[229, 754, 961, 189] ==> 961
[[77, 78, 12, 85, 79, 81], [96, 94, 1, 91, 86, 93], [76, 78, 18, 75, 74, 79]] ==> 12
[[-842, -159, -357, 394, -39], [921, 954, -68, 303, 702]] ==> -357
[[53, 65, 48, 74, 70], [53, 68, 62, 76, 59], [30, 26, 38, 31, 11]] ==> 48
[211, 229, 585, 589, 276, 800, 994] ==> 585
[[249, 196, 23, 205], [191, 187, 88, 103], [254, 133, 53, 201]] ==> 23
---
[[ -4 -14  13 -11  -7  -9]
 [  7   9   5  22 -24  17]
 [ 22 -41  28  25 -49  23]] 7

[[ 33 -29  15  49  10 -55 -32]
 [ 27 -51  32  -3 -43 -10  30]] 27

[[ 13 -40  52   1  18]
 [ 26  33  -8 -16 -35]] 26

[[ 10 -15 -18   4 -19 -14]
 [-51  54  57 -39  57  50]] -51

[[-47 -39  14 -14 -53 -39]
 [-21 -24   7  -4 -30 -21]
 [ -8 -20  11  -8 -22 -16]] -21

[[-28 -13 -58 -25  62  -8  34]
 [-16   9 -48  -8  61 -41 -42]] -16

[[-22   4  -5 -29   6 -62]
 [-11  -2  23 -15   8 -19]] -11

[[-28 -34   9 -45]
 [-12 -33   0 -13]
 [ 36 -15  -9  12]] -12

[[ 37 -10  23   7  15]
 [-20 -61  36 -31 -18]] -20

[[ 15  20  30 -54  40]
 [-33 -56  18 -29 -61]] -33
---
Q:
[[  4  23 -17   0]
 [ -9  -5   7 -15]
 [-44  30   7 -17]]
A: 4, -17

Q: [ -9 -50  15  -6]
A: -9, -6

Q: [ 47 -32  48  44]
A: 47, 44

Q: [ 21 -59 -14 -33]
A: 21, -33

Q: [ 12   5  19  13 -44  46]
A: 12, 46

Q:
[[ 27 -47  18   5 -31  34 -18]
 [-28  40 -16   2  -7   3  -6]
 [  9 -31  33 -41  20   9 -26]]
A: 27, -26
---
array([  9,  -7, -56,  32]) result: 9, 32

array([[-61, -18, -31,  24, -32],
       [-29, -10, -23,  24,  23]]) result: -61, 23

array([[ 24, -24,  53, -24, -16,  29],
       [ 21, -15,  -5, -25, -44,   4]]) result: 24, 4

array([55, 46, 54, 61]) result: 55, 61

array([-21,  48, -17, -19, -13,  37]) result: -21, 37

array([  5, -16, -21,  26,  55]) result: 5, 55

array([ 45,  -2,  16,  26, -38]) result: 45, -38

array([-54, -46,  34,  12, -15]) result: -54, -15

array([-15,  48, -21,  11,  -1, -12,  -5]) result: -15, -5
---
[ 22  -8  47 -18  -6   3  -7] Out: 47, 22

[ 50 -15  -4 -21 -41] Out: 50, -4

[ 19 -53  41  39 -36  -3] Out: 41, 39

[ 40  -9  45 -36] Out: 45, 40

[  7  47   0   8 -53 -27 -23] Out: 47, 8

[ -8 -13  10  -3  17 -52] Out: 17, 10

[-21  39  26  52 -29 -36] Out: 52, 39

[[-11  49  -3 -22  42]
 [ -1  -4   3  -1   5]] Out: 49, 42

[ 14  32 -45  16  14 -49] Out: 32, 16

[ 25   7  35 -19  23  36 -50] Out: 36, 35
---
[ -75.510  -91.395 -122.201 -184.622  128.140 -111.464  -90.747] >> -184.622, 128.140

[-0.03 -0.07  0.01  0.11 -0.12  0.02 -0.01] >> 0.11, 0.11

[  0.3  10.4   1.5 -14.3  -1.8] >> 1.5, 10.4

[[ -3.287  -9.264 -14.463   7.621   2.104   0.687  -3.424]
 [-11.073  12.594  18.075   1.091 -16.143   6.306 -12.880]
 [ 14.858   5.041   5.649  -0.860   3.126  16.444   6.201]] >> 1.091, 18.075

[[-13.143   7.971  -0.666 -21.288  -1.659  -4.437 -24.073]
 [ -9.374  22.426   4.870 -21.505   1.327  16.313 -24.051]
 [-15.069  16.651   3.280 -14.754  -7.377   8.885 -19.130]] >> -21.505, 22.426

[-0.92 -1.52 -1.01 -1.57  1.34] >> -1.01, 1.34

[185.74 -39.84 -96.23  -9.96 -36.07] >> -96.23, 185.74

[ -0.055   7.049 -11.031 -13.392  11.199] >> -11.031, 11.199

[[ 143.34  -26.29   33.19   66.97   49.23]
 [  43.11   74.61   50.85  166.77  -38.68]
 [-116.36 -221.47  -91.99   42.47  196.17]] >> 50.85, 196.17
---
[3, 9, 1, 8] -> 3
[67, 12, 29, 80] -> 67
[17, 87, 10, 15] -> 17
[-25, 16, 35, 26] -> -25
[-835, 969, -983, 181] -> -835
[77, 46, 224, 60] -> 77
[5, 7, 3, 0] -> 5
[-31, -28, 26, -26] -> -31
---
-21   48    3    4   28
 28   46   10   -9   58
 40   36    1  -17  -20
result: -21, -20

 11  -15   25   17   -2   -7   16
 15  -43   24   26   10    6   32
 16  -48   25   28   17   12   37
result: 11, 37

50   0  -3   5   9   0 result: 50, 0

 -1   -9   24    5    2  -10
 -9  -10    3   -9   18  -45
-12  -40  -26   -5   19    4
result: -1, 4

 -2   -9  -10   26   11
  1   35   12  -53   39
result: -2, 39

 -5  -52   12   -3    8
-14  -62  -10  -24   -8
result: -5, -8

-46   17   37  -47  -14   17 result: -46, 17

 48  -11   18  -42 result: 48, -42

 13   18   40  -55   25   43 result: 13, 43
---
[[  4  -3  12  10  -3  -1   6]
 [-11 -17  26  44 -34  27  17]
 [ 11  19 -18 -14  12 -10   0]] value 12

[[-43   7  17   6  19]
 [-20  -7  -4 -10  26]
 [-30  -9  14  -5  52]] value 14

[[ 51   1  34 -41 -26 -30  28]
 [ 54   2  36 -42 -27 -31  29]
 [ 56   2  38 -43 -27 -32  31]] value -27

[[ 48  47  45  53 -48]
 [ -5  -1   5  -3   1]
 [ -2   0  -3   0   0]] value -3

[[ 20  59 -20  37  18]
 [-22   8 -12 -17  17]
 [ 16  35  -9  27  17]] value -9

[[  9   5  -2   1 -15 -21]
 [ -5 -51 -27 -26 -32   4]
 [-11  59   2  31 -19   6]] value 31

[[  1 -18 -14 -51]
 [-28 -32  -4 -52]
 [ 50 -33 -28 -27]] value -33
